Here is a tiny trained network, its code and every weight. The questions are about switching its units off for an input and a class, where a switched-off unit gives its printed mean instead of its output.

import numpy as np


def w(rows, s, z=0):
    codes = np.array(rows[::2]) - 128.0
    scale = np.full(codes.shape[1], s)
    scale[-1] = z or s
    return codes * scale


def f(y):
    return y / 2 * (1 + np.tanh(0.7978845608 * (y + 0.044715 * y**3)))


def log_softmax(a):
    a = a - a.max(-1, keepdims=True)
    return a - np.log(np.exp(a).sum(-1, keepdims=True))


def net(x, mask):
    res = np.array(x, float).reshape(1, 4) / 4 @ E
    y = f(res @ A[0][:, :-1].T + A[0][:, -1])
    res = res + np.where(mask, y, B[0][:, -1]) @ B[0][:, :-1]
    return log_softmax(res[-1] @ U[:, :-1].T + U[:, -1])


A, B = {}, {}
E = w([
[155,193,114,233,140,21,133],'x0',
[178,122,139,78,203,15,148],'x1',
[122,60,249,180,193,124,77],'x2',
[187,137,161,172,132,190,231],'x3',
],0.011)
A[0] = w([
[151,141,87,94,82,120,176,108],'n0',
[90,106,108,144,167,118,50,24],'n1',
[183,132,137,40,216,59,144,31],'n2',
[124,78,156,188,102,158,88,55],'n3',
[70,124,174,66,105,127,133,112],'n4',
[186,126,146,147,155,164,223,77],'n5',
[107,80,215,152,182,89,111,69],'n6',
[194,109,152,156,155,170,166,73],'n7',
[113,174,57,100,84,90,142,28],'n8',
[96,108,168,131,188,123,129,52],'n9',
[11,126,130,80,156,57,139,62],'n10',
[103,186,132,191,141,59,127,253],'n11',
[108,120,132,82,113,76,91,97],'n12',
[124,160,92,73,88,114,161,90],'n13',
[70,148,133,211,30,156,119,101],'n14',
[110,105,151,90,108,139,143,84],'n15',
[89,104,134,89,137,181,137,107],'n16',
[136,135,143,155,137,173,179,37],'n17',
[98,122,98,122,122,105,56,172],'n18',
[156,82,99,64,177,153,132,150],'n19',
[125,86,135,85,134,143,157,122],'n20',
[91,98,115,135,50,125,63,79],'n21',
[185,148,178,88,139,118,191,62],'n22',
],0.013,0.0022)
B[0] = w([
[66,112,158,173,159,136,149,187],'n0',
[84,99,115,69,106,114,143,191],'n1',
[224,211,216,69,144,255,82,240],'n2',
[118,134,148,113,183,170,172,186],'n3',
[151,121,54,155,151,78,101,173],'n4',
[126,93,83,88,101,80,165,216],'n5',
[108,62,158,137,188,156,178,252],'n6',
[133,94,97,99,50,102,193,193],'n7',
[52,92,156,127,198,142,151,198],'n8',
[78,92,184,149,157,143,165,185],'n9',
[111,112,80,113,65,142,163,197],'n10',
[173,150,45,153,194,50,124,236],'n11',
[124,133,103,63,59,94,164,185],'n12',
[58,84,180,176,187,180,179,185],'n13',
[203,188,137,66,163,187,74,204],'n14',
[134,119,78,130,160,99,81,160],'n15',
[177,121,105,124,189,109,88,194],'n16',
[161,116,101,96,78,115,166,177],'n17',
[93,145,77,93,41,114,160,193],'n18',
[158,99,87,188,161,67,54,188],'n19',
[170,103,69,151,179,73,92,173],'n20',
[150,126,118,74,113,138,138,177],'n21',
[145,127,105,67,69,161,131,180],'n22',
],0.0095,0.014)
U = w([
[179,188,138,61,121,222,120,102],'0',
[34,50,147,161,178,150,207,91],'1',
[120,88,75,62,3,77,203,96],'2',
[181,117,40,186,185,15,93,88],'3',
[128,116,121,143,120,112,136,252],'4',
[82,133,205,210,17,100,68,58],'5',
],0.013,0.017)

Each question gives the input, the list of numbers given to net, and the class t.
The units are the neurons (one row each of A and B). Each row of codes is followed by its name. A weight is (code - 128) times the scale printed after its matrix; where a second scale follows, it is the last column's (A, B and U).
mask holds one flag per neuron, in row order. A switched-off neuron (its flag False) gives its mean, the last column of its row in B, instead of its output. The means were averaged over made-up inputs and are rounded, as every weight is.
A unit's drop is (log p(t) with every unit on - log p(t) with that unit switched off) / (log p(t) with every unit on - log p(t) with every unit switched off).
The circuit of an input: a set's keep is (log p(t) with only the set's units on - log p(t) with every unit switched off) / (log p(t) with every unit on - log p(t) with every unit switched off). Starting from the 12 units with the biggest drops (on a tie, the unit counted first), units are removed one at a time, each time the one whose removal leaves the highest keep (on an exact tie, the one counted first), for as long as the keep stays at least 0.8.
units of the circuit, in order: the units of the circuit, biggest drop first
unit that matters most: the unit with the biggest drop
top k neurons: the k neurons with the biggest drops, biggest first
drop when u is switched off: that unit's drop, to one decimal
input [8,-7,6,3], class 3: top 3 neurons -> [n11 n2 n22]
input [8,-8,1,1], class 0: units of the circuit, in order -> [n14]
input [-8,6,-7,1], class 3: top 3 neurons -> [n19 n20 n6]
input [-7,3,-1,8], class 2: top 2 neurons -> [n7 n22]
input [1,-5,-8,7], class 1: top 2 neurons -> [n13 n0]
input [7,-1,-7,1], class 1: top 3 neurons -> [n8 n13 n0]
input [5,8,-8,1], class 0: top 2 neurons -> [n2 n6]
input [0,3,0,4], class 2: top 3 neurons -> [n14 n5 n7]
input [-5,7,-8,8], class 1: top 4 neurons -> [n13 n0 n8 n14]
input [-3,-6,-8,7], class 1: top 3 neurons -> [n13 n0 n2]
input [2,0,-7,-7], class 1: top 3 neurons -> [n8 n13 n0]
input [-5,4,-4,-3], class 3: top 2 neurons -> [n19 n4]
input [5,5,1,-2], class 0: top 2 neurons -> [n2 n19]
input [-7,-4,2,-8], class 2: unit that matters most -> n18
input [-7,3,-6,6], class 3: top 4 neurons -> [n19 n20 n6 n16]
input [1,-2,-5,2], class 1: drop when n2 is switched off -> 0.1
input [-3,-6,4,6], class 0: drop when n16 is switched off -> 0.4
input [3,7,7,1], class 0: drop when n2 is switched off -> 2.2
